Below are the code and all the weights of a small trained network. Each question names an input and a target symbol and asks about switching units off, where a switched-off unit gives its printed mean instead of its output.

import numpy as np


def w(rows, s, z=0):
    codes = np.array(rows[::2]) - 128.0
    scale = np.full(codes.shape[1], s)
    scale[-1] = z or s
    return codes * scale


def norm(h):
    return h / np.sqrt((h * h).mean(-1, keepdims=True) + 1e-5)


def f(y):
    return np.maximum(y, 0)


def softmax(a):
    e = np.exp(a - a.max(-1, keepdims=True))
    return e / e.sum(-1, keepdims=True)


def log_softmax(a):
    a = a - a.max(-1, keepdims=True)
    return a - np.log(np.exp(a).sum(-1, keepdims=True))


def net(x, mask):
    ids = ['ΘΛΦΨΩαβγεζημ'.index(c) for c in x.split()]
    T = len(ids)
    res = E[ids] + P[:T]
    u = 0
    for l in range(2):
        q, k, v = (norm(res) @ M[l].T for M in (Q, K, V))
        z = softmax(np.where(np.tri(T) > 0, q @ k.T / 3**0.5, -1e9)) @ v
        res = res + np.where(mask[u], z, O[l][:, -1]) @ O[l][:, :-1]
        u += 1
        y = f(norm(res) @ A[l][:, :-1].T + A[l][:, -1])
        res = res + np.where(mask[u : u + 16], y, B[l][:, -1]) @ B[l][:, :-1]
        u += 16
    return log_softmax(norm(res)[-1] @ U[:, :-1].T + U[:, -1])


Q, K, V, O, A, B = {}, {}, {}, {}, {}, {}
E = w([
[148,153,161,150,146,59,136,115],'Θ',
[127,142,151,134,144,73,189,151],'Λ',
[153,138,186,135,140,75,159,116],'Φ',
[113,138,119,191,127,45,165,109],'Ψ',
[90,197,155,125,199,101,102,145],'Ω',
[83,151,179,142,113,79,146,74],'α',
[9,183,122,143,145,112,140,126],'β',
[162,60,165,107,93,114,185,172],'γ',
[146,75,133,205,122,94,150,47],'ε',
[66,135,208,66,106,149,119,90],'ζ',
[184,116,132,181,202,101,127,172],'η',
[22,155,48,137,175,122,123,234],'μ',
],0.012)
P = w([
[171,129,64,83,107,199,122,112],'0',
[167,171,119,149,98,198,147,135],'1',
[102,239,106,141,119,85,254,109],'2',
[148,101,91,66,162,84,166,108],'3',
[157,151,141,159,96,170,133,148],'4',
[84,221,162,194,65,83,216,159],'5',
[131,68,111,70,181,57,161,100],'6',
[147,134,164,173,108,157,136,158],'7',
[57,196,188,222,71,63,181,175],'8',
[102,42,131,82,195,82,140,103],'9',
[117,100,185,188,132,157,148,165],'10',
[17,194,147,210,98,79,177,129],'11',
[88,34,138,91,179,96,121,114],'12',
[106,83,184,183,148,157,140,166],'13',
],0.013)
Q[0] = w([
[62,122,134,140,141,55,134,148],'L0H0',
[122,54,47,2,220,85,120,52],'L0H0',
[131,142,228,137,124,93,169,135],'L0H0',
],0.014)
K[0] = w([
[77,24,51,140,162,219,134,142],'L0H0',
[217,217,1,40,99,214,175,63],'L0H0',
[103,29,182,111,186,129,66,140],'L0H0',
],0.0091)
V[0] = w([
[143,175,234,2,150,168,153,192],'L0H0',
[235,60,86,181,181,140,164,200],'L0H0',
[218,85,218,97,84,143,120,3],'L0H0',
],0.0084)
O[0] = w([
[115,83,209,83,170,129,66,191,250],'L0H0',
[247,148,112,108,119,163,145,172,248],'L0H0',
[146,130,185,95,147,176,162,75,126],'L0H0',
],0.013,0.0023)
A[0] = w([
[108,105,123,166,130,68,151,129,190],'L0N0',
[74,169,179,89,45,49,167,168,151],'L0N1',
[133,198,162,60,170,145,160,168,121],'L0N2',
[150,57,140,183,55,206,75,132,63],'L0N3',
[142,78,133,67,139,119,29,198,30],'L0N4',
[92,222,106,185,86,133,161,120,71],'L0N5',
[175,108,77,201,96,101,186,96,1],'L0N6',
[60,230,167,175,88,93,146,90,138],'L0N7',
[165,118,76,80,37,36,60,89,86],'L0N8',
[82,156,123,84,128,20,147,100,102],'L0N9',
[163,160,172,177,117,103,159,150,63],'L0N10',
[109,76,35,179,65,146,155,126,192],'L0N11',
[210,121,172,162,123,122,175,65,108],'L0N12',
[93,195,151,76,33,194,62,91,2],'L0N13',
[91,164,154,144,92,219,61,146,31],'L0N14',
[131,171,106,192,198,251,12,130,55],'L0N15',
],0.011,0.0066)
B[0] = w([
[129,180,124,87,139,111,111,119,229],'L0N0',
[95,196,100,163,162,189,153,89,254],'L0N1',
[100,102,146,159,152,115,114,88,228],'L0N2',
[136,127,187,180,69,193,171,133,131],'L0N3',
[188,149,109,146,115,39,136,61,171],'L0N4',
[93,125,108,80,108,41,130,197,200],'L0N5',
[146,31,100,191,109,171,123,148,161],'L0N6',
[144,128,157,154,119,149,231,140,247],'L0N7',
[14,88,33,63,150,143,128,197,143],'L0N8',
[148,159,156,108,84,173,206,193,200],'L0N9',
[157,199,131,173,176,119,127,135,196],'L0N10',
[90,94,125,152,195,154,99,107,197],'L0N11',
[60,123,97,140,180,137,114,132,226],'L0N12',
[49,45,109,59,80,101,59,79,131],'L0N13',
[17,173,126,86,84,121,100,79,131],'L0N14',
[200,253,100,4,139,177,184,180,132],'L0N15',
],0.013,0.0082)
Q[1] = w([
[64,129,100,130,106,175,152,128],'L1H0',
[176,124,175,136,100,191,170,109],'L1H0',
[161,35,92,3,170,40,210,60],'L1H0',
],0.012)
K[1] = w([
[86,103,101,123,150,131,150,141],'L1H0',
[160,94,210,163,107,190,150,90],'L1H0',
[203,71,37,3,52,225,66,11],'L1H0',
],0.011)
V[1] = w([
[144,95,150,209,11,205,79,194],'L1H0',
[135,132,128,90,35,255,56,126],'L1H0',
[163,21,200,127,118,143,206,187],'L1H0',
],0.008)
O[1] = w([
[35,60,148,153,69,135,192,157,16],'L1H0',
[34,157,121,110,67,174,197,187,1],'L1H0',
[152,89,118,255,131,81,144,179,108],'L1H0',
],0.0093,0.0082)
A[1] = w([
[79,145,165,69,165,78,153,55,175],'L1N0',
[131,172,180,98,4,202,99,188,8],'L1N1',
[51,90,174,40,63,141,71,127,104],'L1N2',
[114,99,68,75,107,161,31,177,89],'L1N3',
[155,191,187,193,170,129,153,114,139],'L1N4',
[175,103,186,157,66,228,117,167,78],'L1N5',
[123,76,197,145,166,152,83,187,97],'L1N6',
[186,87,96,189,109,84,140,101,115],'L1N7',
[184,64,176,190,97,139,187,238,112],'L1N8',
[103,160,67,124,130,162,170,189,136],'L1N9',
[117,185,147,174,59,136,132,180,88],'L1N10',
[128,75,87,205,132,212,115,87,82],'L1N11',
[121,139,180,93,94,108,176,169,110],'L1N12',
[87,170,140,150,134,164,144,118,163],'L1N13',
[99,144,202,154,39,197,172,93,119],'L1N14',
[152,109,135,172,116,193,151,73,88],'L1N15',
],0.014,0.017)
B[1] = w([
[119,154,128,165,82,158,96,149,234],'L1N0',
[12,235,24,254,12,26,234,13,128],'L1N1',
[72,143,166,167,52,105,117,172,134],'L1N2',
[155,110,86,50,134,49,169,49,135],'L1N3',
[113,72,104,84,102,92,116,115,255],'L1N4',
[145,114,72,92,56,39,191,101,130],'L1N5',
[103,154,119,104,188,66,192,169,143],'L1N6',
[77,127,117,174,106,63,126,127,156],'L1N7',
[195,151,116,54,95,195,180,100,141],'L1N8',
[141,125,167,161,137,143,88,169,182],'L1N9',
[148,104,176,68,158,186,155,115,141],'L1N10',
[127,159,184,103,174,88,175,99,139],'L1N11',
[124,76,89,79,106,87,111,128,142],'L1N12',
[138,96,127,129,139,138,68,104,198],'L1N13',
[147,60,90,115,144,78,127,87,153],'L1N14',
[129,176,195,122,161,66,71,149,136],'L1N15',
],0.017)
U = w([
[172,96,104,146,187,229,81,78,135],'Θ',
[203,101,131,179,64,40,86,166,78],'Λ',
[146,71,202,57,192,127,112,193,52],'Φ',
[101,80,58,215,145,152,184,105,112],'Ψ',
[142,254,173,85,105,92,131,125,106],'Ω',
[60,40,88,104,85,136,134,58,64],'α',
[133,119,117,196,126,183,81,234,158],'β',
[126,130,133,72,93,130,201,99,239],'γ',
[95,192,175,168,179,130,175,41,72],'ε',
[44,156,168,103,55,75,137,160,143],'ζ',
[229,80,144,154,124,201,144,188,240],'η',
[80,136,23,52,136,103,128,131,2],'μ',
],0.0098,0.0045)

Each question gives the input, a string of symbols that net reads in full, and the target symbol t.
The units are the heads (3 rows each of Q, K, V and O) and the neurons (one row each of A and B). Each row of codes is followed by its name. A weight is (code - 128) times the scale printed after its matrix; where a second scale follows, it is the last column's (O, A, B and U).
mask holds one flag per unit, layer by layer, with each layer's heads first. A switched-off unit (its flag False) gives its mean, the last column of its rows in O or B, instead of its output. The means were averaged over made-up inputs and are rounded, as every weight is.
A unit's drop is (log p(t) with every unit on - log p(t) with that unit switched off) / (log p(t) with every unit on - log p(t) with every unit switched off).
The circuit of an input: a set's keep is (log p(t) with only the set's units on - log p(t) with every unit switched off) / (log p(t) with every unit on - log p(t) with every unit switched off). Starting from the 12 units with the biggest drops (on a tie, the unit counted first), units are removed one at a time, each time the one whose removal leaves the highest keep (on an exact tie, the one counted first), for as long as the keep stays at least 0.8.
circuit, biggest first: the units of the circuit, biggest drop first
most important unit: the unit with the biggest drop
k most important neurons: the k neurons with the biggest drops, biggest first
k most important neurons of layer l: the k neurons of layer l with the biggest drops, biggest first
input Λ Λ Ψ Θ ζ Φ Λ Λ α Λ α Ω Θ, target Λ: circuit, biggest first -> [L0N4 L0H0 L1N7]
input μ Λ Θ Λ Θ ε, target Ψ: 2 most important neurons -> [L0N5 L0N6]
input Ψ Ω Θ Ψ Λ Ψ ε Λ Ψ Φ, target Ψ: most important neuron of layer 0 -> [L0N6]
input μ Θ γ Ψ Λ Θ, target η: 2 most important neurons -> [L0N6 L0N7]
input ε Λ Φ ζ η Θ Λ Λ γ μ, target ε: circuit, biggest first -> [L0H0 L1N11 L0N6 L1N15]
input μ Λ Φ Λ ε η γ Φ Φ Θ Θ Λ Λ Ψ, target Ψ: circuit, biggest first -> [L0H0 L0N11]
input μ Λ Λ ε μ μ Φ ε Θ Ψ Λ Λ Θ, target μ: circuit, biggest first -> [L0H0 L1N3 L0N8]
input Θ Θ β ζ Λ η γ, target Θ: 2 most important neurons -> [L0N7 L0N12]
input Φ β Λ, target ζ: circuit, biggest first -> [L0H0 L0N9]
input Φ Λ μ γ γ α ε, target Φ: circuit, biggest first -> [L0H0 L0N1]
input Φ Λ Θ Λ Λ β α Ψ Λ, target γ: circuit, biggest first -> [L0N7 L1N8]
input α Λ Λ β Θ, target Θ: circuit, biggest first -> [L1N7 L0N5]
input ζ Λ Λ Φ Λ Φ, target ε: 3 most important neurons of layer 0 -> [L0N1 L0N10 L0N7]
input Θ μ Λ Θ Λ γ Λ Φ Ψ, target η: 2 most important neurons of layer 0 -> [L0N7 L0N9]
input Θ Φ ζ η Λ Λ Θ ε, target ε: 2 most important neurons of layer 0 -> [L0N12 L0N6]
input Λ α Λ α Φ Λ μ Λ Λ Φ Λ ζ, target α: most important unit -> L1N14
input Φ Λ Θ Θ Λ Λ Λ, target Φ: 2 most important neurons of layer 1 -> [L1N6 L1N7]
input Λ Φ η α, target Λ: 2 most important neurons -> [L0N4 L0N1]
input Λ Ψ η Φ β Λ η Ω ζ ζ Θ Λ, target α: 2 most important neurons -> [L1N14 L1N4]
input Φ Θ μ Φ Λ Λ β Λ Φ μ η, target η: most important neuron of layer 0 -> [L0N15]
input Φ α Λ μ Θ, target Θ: 2 most important neurons -> [L0N12 L0N7]
input Λ Λ Λ Λ μ, target μ: 2 most important neurons -> [L1N3 L0N7]
input Θ Θ Φ Θ α μ, target β: 2 most important neurons -> [L1N9 L1N4]
input Ψ Θ α, target γ: 3 most important neurons -> [L0N7 L0N9 L0N5]
input Λ Ω α Λ, target Λ: 3 most important neurons -> [L0N4 L0N1 L0N0]
input Φ Λ Θ μ, target Φ: 2 most important neurons -> [L0N1 L0N7]
input Θ ε ε Λ Λ Λ Λ, target Θ: most important unit -> L0H0
input Λ Θ Λ Θ Θ Θ Λ Φ Θ, target ε: 3 most important neurons -> [L0N1 L0N10 L0N7]
input Λ Θ Φ Λ α, target α: 2 most important neurons -> [L1N14 L0N7]
input μ Λ η, target β: 3 most important neurons -> [L1N9 L1N4 L0N8]
